Below is a small trained network, with its code and all its weights. Each question gives an input and a target symbol and asks what happens when units are switched off, that is, made to give their printed mean instead of their output.

import numpy as np


def w(rows, s, z=0):
    codes = np.array(rows[::2]) - 128.0
    scale = np.full(codes.shape[1], s)
    scale[-1] = z or s
    return codes * scale


def f(y):
    return y / 2 * (1 + np.tanh(0.7978845608 * (y + 0.044715 * y**3)))


def softmax(a):
    e = np.exp(a - a.max(-1, keepdims=True))
    return e / e.sum(-1, keepdims=True)


def log_softmax(a):
    a = a - a.max(-1, keepdims=True)
    return a - np.log(np.exp(a).sum(-1, keepdims=True))


def net(x, mask):
    ids = ['αβγδζηθλμξπστφψω'.index(c) for c in x.split()]
    T = len(ids)
    res = E[ids] + P[:T]
    u = 0
    for l in range(3):
        r = res
        for j in range(2):
            rows = slice(2 * j, 2 * j + 2)
            q, k, v = (r @ M[l][rows].T for M in (Q, K, V))
            z = softmax(np.where(np.tri(T) > 0, q @ k.T / 2**0.5, -1e9)) @ v
            o = O[l][rows]
            res = res + np.where(mask[u + j], z, o[:, -1]) @ o[:, :-1]
        u += 2
        y = f(res @ A[l][:, :-1].T + A[l][:, -1])
        res = res + np.where(mask[u : u + 4], y, B[l][:, -1]) @ B[l][:, :-1]
        u += 4
    return log_softmax(res[-1] @ U[:, :-1].T + U[:, -1])


Q, K, V, O, A, B = {}, {}, {}, {}, {}, {}
E = w([
[105,125,129,132,111],'α',
[197,70,252,103,129],'β',
[146,151,118,123,155],'γ',
[182,128,98,128,94],'δ',
[113,142,131,111,162],'ζ',
[131,153,125,101,184],'η',
[100,123,129,115,134],'θ',
[90,126,135,106,153],'λ',
[116,109,121,149,74],'μ',
[122,130,123,136,108],'ξ',
[130,152,127,117,161],'π',
[78,101,131,117,108],'σ',
[140,137,118,130,118],'τ',
[154,117,108,137,74],'φ',
[128,141,123,125,140],'ψ',
[156,149,114,127,137],'ω',
],0.025)
P = w([
[113,129,94,138,106],'0',
[113,183,205,93,86],'1',
[124,139,192,124,106],'2',
[103,173,160,51,60],'3',
[126,33,66,177,163],'4',
[174,156,68,169,130],'5',
[213,85,121,91,142],'6',
[162,254,71,132,113],'7',
],0.015)
Q[0] = w([
[151,81,128,72,93],'L0H0',
[133,128,170,252,144],'L0H0',
[110,131,106,149,131],'L0H1',
[143,74,141,89,124],'L0H1',
],0.015)
K[0] = w([
[118,55,107,36,87],'L0H0',
[162,99,173,250,141],'L0H0',
[120,121,97,128,127],'L0H1',
[173,92,163,132,132],'L0H1',
],0.014)
V[0] = w([
[102,252,128,230,56],'L0H0',
[186,79,54,8,93],'L0H0',
[122,111,208,78,192],'L0H1',
[209,23,207,120,141],'L0H1',
],0.0038)
O[0] = w([
[141,105,69,55,64,253],'L0H0',
[139,162,169,247,131,250],'L0H0',
[136,180,112,179,98,255],'L0H1',
[161,208,42,254,198,78],'L0H1',
],0.0052,0.00067)
A[0] = w([
[191,74,196,155,108,30],'L0N0',
[255,211,94,152,186,3],'L0N1',
[108,96,22,181,159,27],'L0N2',
[43,167,69,51,172,209],'L0N3',
],0.0059,0.0046)
B[0] = w([
[137,30,254,78,175,114],'L0N0',
[11,95,164,138,94,161],'L0N1',
[111,109,48,189,107,125],'L0N2',
[93,220,101,206,114,255],'L0N3',
],0.0077,0.0041)
Q[1] = w([
[111,136,144,156,110],'L1H0',
[149,131,126,91,125],'L1H0',
[167,9,173,76,206],'L1H1',
[124,97,26,237,175],'L1H1',
],0.015)
K[1] = w([
[134,115,126,122,140],'L1H0',
[120,136,148,136,114],'L1H0',
[108,233,89,85,45],'L1H1',
[147,139,250,71,120],'L1H1',
],0.022)
V[1] = w([
[106,255,93,33,33],'L1H0',
[88,149,126,156,191],'L1H0',
[9,76,155,137,63],'L1H1',
[230,67,127,176,5],'L1H1',
],0.013)
O[1] = w([
[31,82,60,172,130,249],'L1H0',
[176,106,106,135,94,131],'L1H0',
[128,169,206,249,40,168],'L1H1',
[134,25,185,185,214,117],'L1H1',
],0.016,0.013)
A[1] = w([
[226,119,213,68,197,63],'L1N0',
[159,113,251,106,89,202],'L1N1',
[11,201,109,110,55,7],'L1N2',
[137,1,219,113,191,50],'L1N3',
],0.0062,0.011)
B[1] = w([
[1,136,85,223,81,148],'L1N0',
[121,128,79,70,235,151],'L1N1',
[253,132,110,131,133,249],'L1N2',
[168,221,134,63,90,183],'L1N3',
],0.0091,0.019)
Q[2] = w([
[146,196,9,2,113],'L2H0',
[88,138,103,95,109],'L2H0',
[175,132,182,236,141],'L2H1',
[100,120,65,86,78],'L2H1',
],0.0071)
K[2] = w([
[172,87,44,225,66],'L2H0',
[109,137,51,190,168],'L2H0',
[129,161,3,227,155],'L2H1',
[52,169,199,47,21],'L2H1',
],0.0048)
V[2] = w([
[124,209,186,99,162],'L2H0',
[107,92,115,96,97],'L2H0',
[114,248,183,107,190],'L2H1',
[252,105,106,178,232],'L2H1',
],0.0038)
O[2] = w([
[130,134,94,3,93,8],'L2H0',
[166,161,114,132,155,98],'L2H0',
[167,79,240,183,141,3],'L2H1',
[62,171,161,126,4,51],'L2H1',
],0.0031,0.0036)
A[2] = w([
[130,67,62,14,190,148],'L2N0',
[255,146,145,167,92,253],'L2N1',
[100,109,190,212,162,72],'L2N2',
[49,15,167,130,177,126],'L2N3',
],0.0092,0.0037)
B[2] = w([
[106,83,252,102,60,202],'L2N0',
[111,161,184,111,205,255],'L2N1',
[177,82,131,47,8,176],'L2N2',
[219,135,89,176,183,190],'L2N3',
],0.012,0.017)
U = w([
[91,115,130,174,52,80],'α',
[124,125,123,113,137,151],'β',
[12,99,159,122,102,150],'γ',
[152,113,210,73,190,160],'δ',
[165,144,8,62,160,151],'ζ',
[170,145,131,47,90,68],'η',
[43,138,138,255,153,161],'θ',
[214,184,139,119,136,47],'λ',
[207,125,148,122,83,30],'μ',
[150,103,74,158,102,125],'ξ',
[106,123,65,88,87,168],'π',
[131,138,230,177,78,4],'σ',
[159,94,36,151,211,158],'τ',
[238,109,107,75,177,105],'φ',
[14,101,23,154,151,199],'ψ',
[71,54,147,181,194,201],'ω',
],0.0086,0.012)

Each question gives the input, a string of symbols that net reads in full, and the target symbol t.
The units are the heads (2 rows each of Q, K, V and O) and the neurons (one row each of A and B). Each row of codes is followed by its name. A weight is (code - 128) times the scale printed after its matrix; where a second scale follows, it is the last column's (O, A, B and U).
mask holds one flag per unit, layer by layer, with each layer's heads first. A switched-off unit (its flag False) gives its mean, the last column of its rows in O or B, instead of its output. The means were averaged over made-up inputs and are rounded, as every weight is.
A unit's drop is (log p(t) with every unit on - log p(t) with that unit switched off) / (log p(t) with every unit on - log p(t) with every unit switched off).
The circuit of an input: a set's keep is (log p(t) with only the set's units on - log p(t) with every unit switched off) / (log p(t) with every unit on - log p(t) with every unit switched off). Starting from the 12 units with the biggest drops (on a tie, the unit counted first), units are removed one at a time, each time the one whose removal leaves the highest keep (on an exact tie, the one counted first), for as long as the keep stays at least 0.8.
circuit, biggest first: the units of the circuit, biggest drop first
top k neurons: the k neurons with the biggest drops, biggest first
heads that matter: for each layer, one digit per head in row order, 1 if its drop is at least 0.15 and else 0, layers parted by /
input σ μ ξ, target σ: circuit, biggest first => (L1H1)
input β ξ ζ, target δ: heads that matter => 00 / 00 / 10
input ζ θ γ δ, target ζ: circuit, biggest first => (L1H1; L2N0)
input ψ ξ θ σ λ λ θ θ, target λ: circuit, biggest first => (L1H1; L1N2)
input δ λ θ, target δ: circuit, biggest first => (L1N3; L1H1)
input ζ μ β π λ ζ σ ω, target δ: heads that matter => 00 / 11 / 00
input τ ω γ ψ ζ ξ, target γ: top 2 neurons => (L2N0; L0N3)
input λ θ δ β τ γ, target δ: circuit, biggest first => (L1H1; L2N0; L0H1)
input μ ψ ψ, target μ: circuit, biggest first => (L2N2; L1H1; L2N3)
input ω τ γ β ζ, target δ: top 2 neurons => (L1N3; L2N0)
input λ θ α ζ π γ, target α: heads that matter => 00 / 01 / 00
input δ γ ω, target δ: heads that matter => 00 / 01 / 00
input α β μ ω λ θ ξ θ, target ω: top 3 neurons => (L0N0; L0N3; L1N2)
input λ ζ ξ ψ, target λ: top 2 neurons => (L1N2; L2N1)
input γ θ γ γ θ ξ ζ ψ, target θ: circuit, biggest first => (L1H1; L2N2)
input η ω θ φ σ ψ θ ζ, target σ: top neuron => (L2N2)
input θ λ θ γ τ ω γ φ, target τ: circuit, biggest first => (L1H1; L2N0)
input θ θ δ θ β η, target δ: circuit, biggest first => (L1H1; L0H1; L2N0)
input ζ λ μ τ ω θ φ δ, target ω: top 2 neurons => (L2N0; L2N3)
input θ α ζ ξ π τ μ, target ξ: top 2 neurons => (L2N2; L2N3)
